Below is a small trained network, with its code and all its weights. Each question gives an input and a class and asks what happens when units are switched off, that is, made to give their printed mean instead of their output.

import numpy as np


def w(rows, s, z=0):
    codes = np.array(rows[::2]) - 128.0
    scale = np.full(codes.shape[1], s)
    scale[-1] = z or s
    return codes * scale


def f(y):
    return y / 2 * (1 + np.tanh(0.7978845608 * (y + 0.044715 * y**3)))


def log_softmax(a):
    a = a - a.max(-1, keepdims=True)
    return a - np.log(np.exp(a).sum(-1, keepdims=True))


def net(x, mask):
    res = np.array(x, float).reshape(1, 5) / 4 @ E
    y = f(res @ A[0][:, :-1].T + A[0][:, -1])
    res = res + np.where(mask, y, B[0][:, -1]) @ B[0][:, :-1]
    return log_softmax(res[-1] @ U[:, :-1].T + U[:, -1])


A, B = {}, {}
E = w([
[187,204,137,227],'x0',
[196,180,162,38],'x1',
[127,129,125,128],'x2',
[119,103,254,145],'x3',
[40,207,140,108],'x4',
],0.0077)
A[0] = w([
[161,177,153,184,31],'N1',
[55,180,198,123,143],'N2',
[134,57,144,184,135],'N3',
[184,179,91,66,83],'N4',
[97,85,132,73,116],'N5',
[100,72,106,64,81],'N6',
[142,170,45,102,94],'N7',
[187,9,168,165,85],'N8',
[55,153,137,98,33],'N9',
[171,178,130,180,44],'N10',
[225,1,134,95,10],'N11',
[85,68,94,85,33],'N12',
[78,210,39,106,158],'N13',
[58,80,49,186,118],'N14',
[210,189,86,218,19],'N15',
[179,181,114,64,69],'N16',
[189,181,108,68,93],'N17',
[95,72,125,60,63],'N18',
[73,101,66,187,163],'N19',
[79,117,75,170,154],'N20',
[45,205,61,91,118],'N21',
[170,179,124,180,36],'N22',
[37,169,227,140,131],'N23',
[81,100,118,208,78],'N24',
[179,173,121,73,81],'N25',
[193,64,124,142,61],'N26',
[88,64,129,63,46],'N27',
[157,176,146,206,2],'N28',
[82,114,21,176,133],'N29',
[79,107,108,206,55],'N30',
[57,152,208,142,170],'N31',
[153,190,137,180,52],'N32',
],0.0081,0.0011)
B[0] = w([
[106,193,115,122,177],'N1',
[244,128,47,78,213],'N2',
[191,163,142,57,188],'N3',
[119,93,230,43,206],'N4',
[95,205,115,153,183],'N5',
[14,244,101,180,201],'N6',
[188,40,131,87,206],'N7',
[198,174,79,55,232],'N8',
[155,196,65,100,170],'N9',
[50,221,123,156,178],'N10',
[165,225,88,94,252],'N11',
[67,215,130,112,190],'N12',
[234,71,70,144,250],'N13',
[136,139,223,46,241],'N14',
[65,203,106,124,248],'N15',
[120,95,206,40,195],'N16',
[101,96,225,70,203],'N17',
[37,235,115,193,199],'N18',
[138,106,190,31,219],'N19',
[151,98,172,68,192],'N20',
[201,156,71,124,246],'N21',
[19,221,127,166,177],'N22',
[226,116,79,81,242],'N23',
[112,145,189,1,198],'N24',
[86,90,219,46,183],'N25',
[198,183,32,106,180],'N26',
[45,232,107,144,202],'N27',
[68,210,140,135,192],'N28',
[154,62,188,28,243],'N29',
[117,142,219,51,194],'N30',
[223,104,90,60,214],'N31',
[81,215,97,158,179],'N32',
],0.0054,0.0037)
U = w([
[26,187,97,138,105],'0',
[160,108,112,108,165],'1',
[113,108,218,86,82],'2',
[188,139,33,119,78],'3',
[118,117,116,130,195],'4',
[101,46,97,193,141],'5',
[29,8,115,253,10],'6',
],0.014)

Each question gives the input, the list of numbers given to net, and the class t.
The units are the neurons (one row each of A and B). Each row of codes is followed by its name. A weight is (code - 128) times the scale printed after its matrix; where a second scale follows, it is the last column's (A, B and U).
mask holds one flag per neuron, in row order. A switched-off neuron (its flag False) gives its mean, the last column of its row in B, instead of its output. The means were averaged over made-up inputs and are rounded, as every weight is.
A unit's drop is (log p(t) with every unit on - log p(t) with that unit switched off) / (log p(t) with every unit on - log p(t) with every unit switched off).
The circuit of an input: a set's keep is (log p(t) with only the set's units on - log p(t) with every unit switched off) / (log p(t) with every unit on - log p(t) with every unit switched off). Starting from the 12 units with the biggest drops (on a tie, the unit counted first), units are removed one at a time, each time the one whose removal leaves the highest keep (on an exact tie, the one counted first), for as long as the keep stays at least 0.8.
units of the circuit, in order: the units of the circuit, biggest drop first
most important unit: the unit with the biggest drop
k most important neurons: the k neurons with the biggest drops, biggest first
drop of u: that unit's drop, to one decimal
input [4,1,6,7,3], class 1: units of the circuit, in order -> [N23; N2]
input [-4,-6,3,0,-6], class 2: units of the circuit, in order -> [N14; N19]
input [3,-8,6,-6,7], class 2: units of the circuit, in order -> [N14; N29]
input [1,-3,-3,6,-7], class 3: most important unit -> N8
input [-7,-3,-2,8,1], class 1: 2 most important neurons -> [N23; N31]
input [-7,7,-5,5,-8], class 3: 3 most important neurons -> [N11; N8; N26]
input [-4,4,4,4,7], class 3: 2 most important neurons -> [N2; N23]
input [1,-7,4,-8,3], class 1: 2 most important neurons -> [N13; N21]
input [-3,-6,2,-6,6], class 1: 2 most important neurons -> [N13; N21]
input [-6,1,-6,8,4], class 1: 3 most important neurons -> [N23; N31; N2]
input [-8,-5,1,4,-7], class 0: drop of N18 -> 0.1
input [1,-5,4,-6,5], class 1: drop of N9 -> 0.0
input [-4,-3,5,2,8], class 3: drop of N23 -> 0.1
input [-7,-1,4,-5,2], class 0: drop of N18 -> 0.2
input [1,4,3,-7,6], class 1: most important neuron -> [N4]
